Here is a tiny trained network, its code and every weight. The questions are about switching its units off for an input and a class, where a switched-off unit gives its printed mean instead of its output.

import numpy as np


def w(rows, s, z=0):
    codes = np.array(rows[::2]) - 128.0
    scale = np.full(codes.shape[1], s)
    scale[-1] = z or s
    return codes * scale


def f(y):
    return np.maximum(y, 0)


def log_softmax(a):
    a = a - a.max(-1, keepdims=True)
    return a - np.log(np.exp(a).sum(-1, keepdims=True))


def net(x, mask):
    res = np.array(x, float).reshape(1, 7) / 4 @ E
    y = f(res @ A[0][:, :-1].T + A[0][:, -1])
    res = res + np.where(mask, y, B[0][:, -1]) @ B[0][:, :-1]
    return log_softmax(res[-1] @ U[:, :-1].T + U[:, -1])


A, B = {}, {}
E = w([
[121,127,119,134],'x0',
[4,157,186,118],'x1',
[116,128,109,135],'x2',
[157,118,177,124],'x3',
[179,110,214,129],'x4',
[134,125,138,132],'x5',
[113,2,155,67],'x6',
],0.0098)
A[0] = w([
[193,252,108,76,200],'neuron 1',
[213,110,156,130,97],'neuron 2',
[194,103,83,133,120],'neuron 3',
[26,110,167,74,95],'neuron 4',
[191,70,108,108,150],'neuron 5',
[80,177,195,143,83],'neuron 6',
[103,38,118,122,121],'neuron 7',
[100,145,106,112,239],'neuron 8',
[45,128,172,132,90],'neuron 9',
[79,241,100,202,253],'neuron 10',
[133,155,132,192,123],'neuron 11',
[121,128,182,122,145],'neuron 12',
[181,101,88,115,131],'neuron 13',
[125,95,145,208,167],'neuron 14',
[101,35,103,40,177],'neuron 15',
],0.014,0.0021)
B[0] = w([
[163,87,178,143,210],'neuron 1',
[166,142,100,43,190],'neuron 2',
[7,147,78,36,193],'neuron 3',
[59,188,135,109,219],'neuron 4',
[75,163,112,132,201],'neuron 5',
[111,94,119,81,189],'neuron 6',
[206,52,203,184,195],'neuron 7',
[167,125,137,141,165],'neuron 8',
[66,146,82,64,198],'neuron 9',
[158,40,113,199,248],'neuron 10',
[168,130,119,206,165],'neuron 11',
[114,117,81,107,163],'neuron 12',
[52,163,58,39,184],'neuron 13',
[124,72,78,108,142],'neuron 14',
[254,57,175,198,231],'neuron 15',
],0.0075,0.013)
U = w([
[254,135,198,173,254],'0',
[45,191,73,39,2],'1',
],0.0084,0.00081)

Each question gives the input, the list of numbers given to net, and the class t.
The units are the neurons (one row each of A and B). Each row of codes is followed by its name. A weight is (code - 128) times the scale printed after its matrix; where a second scale follows, it is the last column's (A, B and U).
mask holds one flag per neuron, in row order. A switched-off neuron (its flag False) gives its mean, the last column of its row in B, instead of its output. The means were averaged over made-up inputs and are rounded, as every weight is.
A unit's drop is (log p(t) with every unit on - log p(t) with that unit switched off) / (log p(t) with every unit on - log p(t) with every unit switched off).
The circuit of an input: a set's keep is (log p(t) with only the set's units on - log p(t) with every unit switched off) / (log p(t) with every unit on - log p(t) with every unit switched off). Starting from the 12 units with the biggest drops (on a tie, the unit counted first), units are removed one at a time, each time the one whose removal leaves the highest keep (on an exact tie, the one counted first), for as long as the keep stays at least 0.8.
circuit, biggest first: the units of the circuit, biggest drop first
most important unit: the unit with the biggest drop
k most important neurons: the k neurons with the biggest drops, biggest first
drop when u is switched off: that unit's drop, to one decimal
input [1,-8,-5,7,-5,7,-7], class 1: 3 most important neurons : (neuron 3; neuron 15; neuron 13)
input [1,-6,-3,-3,-5,6,-3], class 1: most important unit : neuron 3
input [-7,2,-5,5,-8,-6,3], class 0: 3 most important neurons : (neuron 15; neuron 3; neuron 13)
input [-5,6,6,1,2,-8,-6], class 0: 2 most important neurons : (neuron 10; neuron 3)
input [5,-5,-6,2,3,-5,-3], class 1: circuit, biggest first : (neuron 15; neuron 3)
input [-4,-4,-4,-7,-5,-7,4], class 0: 3 most important neurons : (neuron 15; neuron 7; neuron 9)
input [6,8,-2,8,-4,5,8], class 0: 4 most important neurons : (neuron 15; neuron 7; neuron 3; neuron 13)
input [-8,-3,-3,0,1,4,-2], class 1: 2 most important neurons : (neuron 15; neuron 7)
input [0,7,4,-6,-2,-7,-7], class 0: 2 most important neurons : (neuron 10; neuron 3)
input [-2,-8,7,-7,4,-1,-7], class 1: 4 most important neurons : (neuron 3; neuron 15; neuron 13; neuron 7)
input [3,3,6,-2,8,3,1], class 1: 2 most important neurons : (neuron 15; neuron 10)
input [-1,-5,-5,0,-3,8,-2], class 1: drop when neuron 15 is switched off : 0.1
input [2,6,-6,7,2,1,3], class 1: drop when neuron 4 is switched off : 0.1
input [-7,4,5,6,-5,-2,-7], class 0: most important neuron : (neuron 10)
input [8,-8,-4,-1,2,6,-2], class 1: drop when neuron 6 is switched off : 0.0
input [6,2,4,-7,-8,2,-3], class 0: drop when neuron 10 is switched off : 0.5
